Here is a tiny trained network, its code and every weight. The questions are about switching its units off for an input and a target symbol, where a switched-off unit gives its printed mean instead of its output.

import numpy as np


def w(rows, s, z=0):
    codes = np.array(rows[::2]) - 128.0
    scale = np.full(codes.shape[1], s)
    scale[-1] = z or s
    return codes * scale


def f(y):
    return y / 2 * (1 + np.tanh(0.7978845608 * (y + 0.044715 * y**3)))


def softmax(a):
    e = np.exp(a - a.max(-1, keepdims=True))
    return e / e.sum(-1, keepdims=True)


def log_softmax(a):
    a = a - a.max(-1, keepdims=True)
    return a - np.log(np.exp(a).sum(-1, keepdims=True))


def net(x, mask):
    ids = ['ΞΠαδεζηθλμστψω'.index(c) for c in x.split()]
    T = len(ids)
    res = E[ids] + P[:T]
    u = 0
    for l in range(2):
        q, k, v = (res @ M[l].T for M in (Q, K, V))
        z = softmax(np.where(np.tri(T) > 0, q @ k.T / 3**0.5, -1e9)) @ v
        res = res + np.where(mask[u], z, O[l][:, -1]) @ O[l][:, :-1]
        u += 1
        y = f(res @ A[l][:, :-1].T + A[l][:, -1])
        res = res + np.where(mask[u : u + 12], y, B[l][:, -1]) @ B[l][:, :-1]
        u += 12
    return log_softmax(res[-1] @ U[:, :-1].T + U[:, -1])


Q, K, V, O, A, B = {}, {}, {}, {}, {}, {}
E = w([
[86,157,141,87,120,106,39,140,166],'Ξ',
[111,52,122,80,198,115,166,73,135],'Π',
[107,6,182,133,121,148,124,88,121],'α',
[128,94,161,137,79,137,172,60,74],'δ',
[87,147,76,104,174,117,84,99,149],'ε',
[93,140,124,88,218,103,173,48,99],'ζ',
[163,71,183,112,114,129,164,79,180],'η',
[109,219,77,125,136,106,119,101,156],'θ',
[149,150,141,80,148,130,131,49,129],'λ',
[154,148,140,118,72,115,173,60,127],'μ',
[109,160,154,158,45,113,123,142,158],'σ',
[161,158,31,131,97,172,57,91,107],'τ',
[90,162,106,91,136,110,110,74,86],'ψ',
[99,161,208,72,192,102,141,30,77],'ω',
],0.011)
P = w([
[157,84,80,129,122,50,126,184,92],'0',
[57,161,172,118,106,211,160,105,208],'1',
[105,132,126,210,117,121,105,34,102],'2',
[122,165,146,44,87,185,185,161,200],'3',
[175,132,162,254,157,43,89,80,84],'4',
[14,148,184,178,118,228,196,95,244],'5',
[207,201,141,184,98,100,193,41,79],'6',
[115,192,163,75,102,212,197,110,197],'7',
[202,157,169,248,164,37,97,94,91],'8',
],0.0065)
Q[0] = w([
[112,107,113,189,166,55,97,168,56],'0.h1',
[57,149,142,120,164,136,122,123,178],'0.h1',
[187,176,148,111,128,122,179,253,97],'0.h1',
],0.015)
K[0] = w([
[54,191,122,203,59,154,145,57,224],'0.h1',
[175,115,63,140,121,134,222,148,47],'0.h1',
[166,137,139,80,114,237,5,36,94],'0.h1',
],0.011)
V[0] = w([
[135,117,157,72,142,125,65,39,130],'0.h1',
[77,70,37,209,165,189,248,252,28],'0.h1',
[110,132,141,39,98,104,69,33,125],'0.h1',
],0.0036)
O[0] = w([
[157,191,103,94,116,156,22,64,118,189],'0.h1',
[77,108,181,155,187,173,255,204,183,8],'0.h1',
[156,207,110,100,95,161,13,58,109,228],'0.h1',
],0.0034,0.0017)
A[0] = w([
[111,144,186,148,144,141,116,135,157,215],'0.n1',
[172,77,58,154,148,192,113,141,149,144],'0.n2',
[125,154,105,156,154,189,130,119,133,174],'0.n3',
[197,130,162,78,145,109,76,255,68,59],'0.n4',
[134,99,144,179,113,100,82,123,115,71],'0.n5',
[166,80,95,115,154,98,165,94,157,214],'0.n6',
[144,79,176,158,46,176,123,171,88,176],'0.n7',
[82,145,130,64,118,217,176,144,145,213],'0.n8',
[157,143,137,132,138,164,119,137,123,1],'0.n9',
[80,125,126,91,104,134,106,139,125,123],'0.n10',
[123,149,179,102,179,142,145,165,75,66],'0.n11',
[167,133,118,171,144,108,109,102,150,129],'0.n12',
],0.0099,0.0031)
B[0] = w([
[147,111,79,115,64,168,64,98,76,194],'0.n1',
[140,117,221,97,107,156,109,128,190,119],'0.n2',
[64,82,165,85,88,50,131,131,127,167],'0.n3',
[110,80,70,115,103,69,143,91,185,102],'0.n4',
[124,160,150,147,177,80,134,146,113,141],'0.n5',
[121,201,148,117,88,147,1,129,71,213],'0.n6',
[190,200,131,63,119,138,114,55,148,166],'0.n7',
[67,149,80,121,113,175,146,46,251,251],'0.n8',
[58,90,160,174,173,159,202,210,131,89],'0.n9',
[137,187,128,133,159,122,122,104,207,128],'0.n10',
[161,34,106,121,138,159,164,58,130,95],'0.n11',
[138,123,162,127,114,94,117,150,83,184],'0.n12',
],0.0092,0.0035)
Q[1] = w([
[182,62,156,195,169,43,187,208,87],'1.h1',
[13,188,102,75,38,253,125,9,217],'1.h1',
[113,3,140,192,161,116,152,135,180],'1.h1',
],0.018)
K[1] = w([
[46,92,160,217,95,136,105,73,132],'1.h1',
[242,145,116,6,197,88,155,186,107],'1.h1',
[141,114,127,178,118,67,91,112,92],'1.h1',
],0.024)
V[1] = w([
[79,57,151,72,253,172,28,141,146],'1.h1',
[48,170,53,112,224,84,179,79,68],'1.h1',
[99,163,29,139,127,81,79,227,194],'1.h1',
],0.016)
O[1] = w([
[196,135,3,114,163,142,147,146,179,1],'1.h1',
[91,125,78,126,98,227,75,160,77,54],'1.h1',
[138,149,94,219,157,109,93,130,61,90],'1.h1',
],0.013,0.006)
A[1] = w([
[147,102,122,129,139,149,123,209,9,87],'1.n1',
[115,57,190,121,136,76,215,159,118,78],'1.n2',
[133,132,150,211,124,64,76,138,41,143],'1.n3',
[55,103,164,108,111,198,211,130,192,96],'1.n4',
[89,113,114,86,131,252,191,153,185,56],'1.n5',
[150,127,68,136,126,248,126,183,83,46],'1.n6',
[141,85,163,136,125,33,81,128,60,185],'1.n7',
[170,97,171,248,199,90,144,194,56,15],'1.n8',
[190,168,80,196,208,199,146,111,180,84],'1.n9',
[173,152,87,107,74,155,61,59,100,254],'1.n10',
[99,180,185,160,132,90,118,136,52,78],'1.n11',
[109,154,159,217,148,255,139,204,104,110],'1.n12',
],0.0086,0.0043)
B[1] = w([
[112,185,163,176,85,76,55,126,102,158],'1.n1',
[86,151,135,147,164,195,41,151,176,213],'1.n2',
[208,169,175,103,208,228,142,163,128,250],'1.n3',
[197,101,104,80,140,99,123,167,73,212],'1.n4',
[152,210,132,218,65,156,126,136,106,191],'1.n5',
[134,49,160,98,163,185,220,76,170,200],'1.n6',
[132,130,77,182,89,71,212,114,92,252],'1.n7',
[107,91,91,90,9,156,78,49,190,170],'1.n8',
[159,43,199,182,90,107,70,135,117,160],'1.n9',
[43,147,70,123,184,76,83,189,143,221],'1.n10',
[111,74,107,104,98,105,135,181,164,253],'1.n11',
[162,118,148,92,126,89,169,34,57,167],'1.n12',
],0.014,0.015)
U = w([
[168,100,215,159,181,186,73,106,134,29],'Ξ',
[131,128,115,214,101,140,68,142,146,100],'Π',
[248,93,54,124,147,57,222,125,81,164],'α',
[154,193,191,125,86,162,94,79,65,105],'δ',
[146,27,76,136,194,111,158,161,149,95],'ε',
[148,81,167,120,86,230,175,84,191,2],'ζ',
[159,129,173,26,193,180,142,88,239,99],'η',
[166,156,142,106,254,146,150,143,63,181],'θ',
[81,191,62,154,172,97,79,185,130,228],'λ',
[84,54,127,55,68,79,111,133,112,155],'μ',
[156,109,207,194,198,142,217,220,104,137],'σ',
[88,199,217,232,145,58,104,52,163,207],'τ',
[26,126,142,126,112,180,134,50,153,163],'ψ',
[119,154,67,106,150,201,131,172,169,134],'ω',
],0.0035,0.0032)

Each question gives the input, a string of symbols that net reads in full, and the target symbol t.
The units are the heads (3 rows each of Q, K, V and O) and the neurons (one row each of A and B). Each row of codes is followed by its name. A weight is (code - 128) times the scale printed after its matrix; where a second scale follows, it is the last column's (O, A, B and U).
mask holds one flag per unit, layer by layer, with each layer's heads first. A switched-off unit (its flag False) gives its mean, the last column of its rows in O or B, instead of its output. The means were averaged over made-up inputs and are rounded, as every weight is.
A unit's drop is (log p(t) with every unit on - log p(t) with that unit switched off) / (log p(t) with every unit on - log p(t) with every unit switched off).
The circuit of an input: a set's keep is (log p(t) with only the set's units on - log p(t) with every unit switched off) / (log p(t) with every unit on - log p(t) with every unit switched off). Starting from the 12 units with the biggest drops (on a tie, the unit counted first), units are removed one at a time, each time the one whose removal leaves the highest keep (on an exact tie, the one counted first), for as long as the keep stays at least 0.8.
circuit, biggest first: the units of the circuit, biggest drop first
unit that matters most: the unit with the biggest drop
k most important neurons: the k neurons with the biggest drops, biggest first
top k neurons in layer l: the k neurons of layer l with the biggest drops, biggest first
input Π μ μ μ, target Π: 3 most important neurons	[0.n8 1.n9 1.n5]
input σ μ Π ψ Ξ, target σ: unit that matters most	0.n8
input δ μ μ ψ ψ θ, target δ: top 4 neurons in layer 1	[1.n5 1.n4 1.n11 1.n10]
input θ η σ μ ζ δ δ τ τ, target μ: circuit, biggest first	[0.n8 1.h1 1.n3 0.n12]
input Ξ μ α, target Π: circuit, biggest first	[1.n8 1.h1]
input μ μ η ω η δ δ μ Ξ, target μ: 2 most important neurons	[1.n3 0.n8]
input ψ η Ξ τ μ, target τ: 3 most important neurons	[0.n8 1.n3 1.n4]
input η θ λ τ θ η, target η: circuit, biggest first	[1.h1 1.n7]
input η α μ δ σ τ ζ η, target η: 4 most important neurons	[1.n7 0.n8 0.n6 1.n5]
input τ τ ψ δ ε μ θ, target μ: circuit, biggest first	[1.h1 1.n3 0.n7]
input τ ψ ε, target α: circuit, biggest first	[0.n2 1.h1 1.n2]
input μ α τ μ ψ μ, target μ: circuit, biggest first	[1.h1 1.n3 1.n4]
input η μ σ Ξ σ ψ η μ, target η: circuit, biggest first	[0.n8 1.h1 1.n7]
input μ δ η η σ, target μ: circuit, biggest first	[0.n8 1.h1 1.n3]
input η η δ, target τ: circuit, biggest first	[1.h1 1.n3 1.n4 1.n11]
input ε δ θ, target Ξ: circuit, biggest first	[1.h1 1.n9 1.n6 1.n7]
input μ ψ Π α λ τ Π ζ, target μ: 3 most important neurons	[1.n3 1.n4 0.n8]
input η ω Ξ Π, target η: 3 most important neurons	[0.n8 1.n7 0.n6]
input μ τ τ μ θ ψ Π η, target μ: unit that matters most	1.h1
input ψ Π μ η η, target ε: top 4 neurons in layer 1	[1.n6 1.n10 1.n9 1.n3]
input μ μ η η τ Π ω, target τ: 2 most important neurons	[1.n3 1.n2]
input η τ μ σ μ, target α: circuit, biggest first	[0.n8 1.n7 1.h1]
input μ μ ω η, target μ: circuit, biggest first	[0.n8 1.h1 1.n3 1.n4]
